Below are the code and all the weights of a small trained network. Each question names an input and a class and asks about switching units off, where a switched-off unit gives its printed mean instead of its output.

import numpy as np


def w(rows, s, z=0):
    codes = np.array(rows[::2]) - 128.0
    scale = np.full(codes.shape[1], s)
    scale[-1] = z or s
    return codes * scale


def norm(h):
    return h / np.sqrt((h * h).mean(-1, keepdims=True) + 1e-5)


def f(y):
    return y / 2 * (1 + np.tanh(0.7978845608 * (y + 0.044715 * y**3)))


def log_softmax(a):
    a = a - a.max(-1, keepdims=True)
    return a - np.log(np.exp(a).sum(-1, keepdims=True))


def net(x, mask):
    res = np.array(x, float).reshape(1, 2) / 4 @ E
    u = 0
    for l in range(4):
        y = f(norm(res) @ A[l][:, :-1].T + A[l][:, -1])
        res = res + np.where(mask[u : u + 5], y, B[l][:, -1]) @ B[l][:, :-1]
        u += 5
    return log_softmax(norm(res)[-1] @ U[:, :-1].T + U[:, -1])


A, B = {}, {}
E = w([
[130,254,172,170,110,112,19],'x0',
[144,143,126,189,212,215,133],'x1',
],0.0076)
A[0] = w([
[60,165,194,94,54,31,198,154],'L0N0',
[47,145,169,161,189,220,158,107],'L0N1',
[246,155,133,77,197,146,136,5],'L0N2',
[137,66,7,117,150,154,255,228],'L0N3',
[122,188,80,191,210,168,184,72],'L0N4',
],0.0045,0.0029)
B[0] = w([
[254,133,159,187,159,183,130,176],'L0N0',
[158,112,152,185,125,123,140,158],'L0N1',
[172,54,126,54,76,130,87,116],'L0N2',
[117,229,154,176,142,82,84,255],'L0N3',
[226,54,166,93,52,166,118,155],'L0N4',
],0.005,0.0065)
A[1] = w([
[164,154,147,173,130,101,122,152],'L1N0',
[205,92,88,87,121,152,175,73],'L1N1',
[76,78,95,109,166,122,236,109],'L1N2',
[159,102,121,19,53,112,98,2],'L1N3',
[100,98,137,103,2,97,116,90],'L1N4',
],0.0075,0.0024)
B[1] = w([
[89,101,135,158,60,97,121,237],'L1N0',
[99,216,159,130,101,131,100,165],'L1N1',
[84,161,83,144,75,118,7,253],'L1N2',
[159,115,146,139,161,132,172,161],'L1N3',
[202,124,118,123,212,173,144,180],'L1N4',
],0.011,0.004)
A[2] = w([
[98,72,95,129,94,113,100,65],'L2N0',
[120,152,198,176,70,128,119,166],'L2N1',
[2,92,174,134,181,132,70,2],'L2N2',
[52,40,9,92,133,148,151,171],'L2N3',
[61,44,125,151,67,111,132,165],'L2N4',
],0.0062,0.00083)
B[2] = w([
[106,166,183,175,80,97,181,146],'L2N0',
[60,93,54,57,133,116,151,254],'L2N1',
[251,107,167,113,60,67,111,164],'L2N2',
[131,248,148,175,21,114,34,135],'L2N3',
[88,160,254,130,195,3,192,161],'L2N4',
],0.0061,0.0046)
A[3] = w([
[232,102,143,65,128,96,122,42],'L3N0',
[104,99,167,192,115,229,162,249],'L3N1',
[172,37,141,204,253,251,145,113],'L3N2',
[189,150,141,79,124,58,183,167],'L3N3',
[78,84,158,104,125,41,181,72],'L3N4',
],0.0068,0.002)
B[3] = w([
[222,131,117,217,172,237,128,147],'L3N0',
[204,123,89,113,136,59,173,190],'L3N1',
[254,107,82,137,118,157,118,253],'L3N2',
[195,49,47,216,140,146,188,169],'L3N3',
[144,52,77,110,143,146,198,173],'L3N4',
],0.0062,0.005)
U = w([
[73,204,105,151,80,82,27,204],'0',
[251,113,87,167,138,143,135,241],'1',
[68,54,106,125,110,67,221,193],'2',
[92,133,149,89,148,187,150,2],'3',
[89,119,132,102,157,181,138,34],'4',
[92,118,165,102,173,169,137,10],'5',
[112,144,138,106,158,140,142,16],'6',
[114,128,170,87,138,167,147,10],'7',
],0.015,0.0043)

Each question gives the input, the list of numbers given to net, and the class t.
The units are the neurons (one row each of A and B). Each row of codes is followed by its name. A weight is (code - 128) times the scale printed after its matrix; where a second scale follows, it is the last column's (A, B and U).
mask holds one flag per neuron, layer by layer. A switched-off neuron (its flag False) gives its mean, the last column of its row in B, instead of its output. The means were averaged over made-up inputs and are rounded, as every weight is.
A unit's drop is (log p(t) with every unit on - log p(t) with that unit switched off) / (log p(t) with every unit on - log p(t) with every unit switched off).
The circuit of an input: a set's keep is (log p(t) with only the set's units on - log p(t) with every unit switched off) / (log p(t) with every unit on - log p(t) with every unit switched off). Starting from the 12 units with the biggest drops (on a tie, the unit counted first), units are removed one at a time, each time the one whose removal leaves the highest keep (on an exact tie, the one counted first), for as long as the keep stays at least 0.8.
units of the circuit, in order: the units of the circuit, biggest drop first
unit that matters most: the unit with the biggest drop
k most important neurons: the k neurons with the biggest drops, biggest first
top k neurons in layer l: the k neurons of layer l with the biggest drops, biggest first
drop of u: that unit's drop, to one decimal
input [0,-1], class 2: 3 most important neurons -> L1N2, L1N0, L1N4
input [-4,-6], class 1: units of the circuit, in order -> L1N4
input [6,8], class 1: units of the circuit, in order -> L1N2, L0N3
input [3,-2], class 2: 2 most important neurons -> L1N2, L1N0
input [-2,3], class 2: 2 most important neurons -> L1N0, L1N4
input [2,3], class 2: 2 most important neurons -> L1N4, L0N0
input [-5,5], class 0: top 2 neurons in layer 1 -> L1N2, L1N4
input [0,3], class 2: top 2 neurons in layer 1 -> L1N4, L1N2
input [6,7], class 1: 3 most important neurons -> L1N2, L0N3, L1N1
input [0,-3], class 2: 2 most important neurons -> L0N0, L1N2
input [-6,5], class 0: 2 most important neurons -> L1N2, L0N0
input [-4,-5], class 1: top 2 neurons in layer 1 -> L1N4, L1N3
input [3,3], class 2: top 2 neurons in layer 1 -> L1N4, L1N2
input [-3,-1], class 2: unit that matters most -> L0N3
input [-7,6], class 0: 2 most important neurons -> L1N2, L0N0
input [3,2], class 2: drop of L1N2 -> 0.6
input [2,0], class 2: drop of L1N2 -> 0.3
input [-6,4], class 0: drop of L3N0 -> 0.0
input [-4,-2], class 0: drop of L1N2 -> 0.5
input [6,-7], class 1: unit that matters most -> L0N3
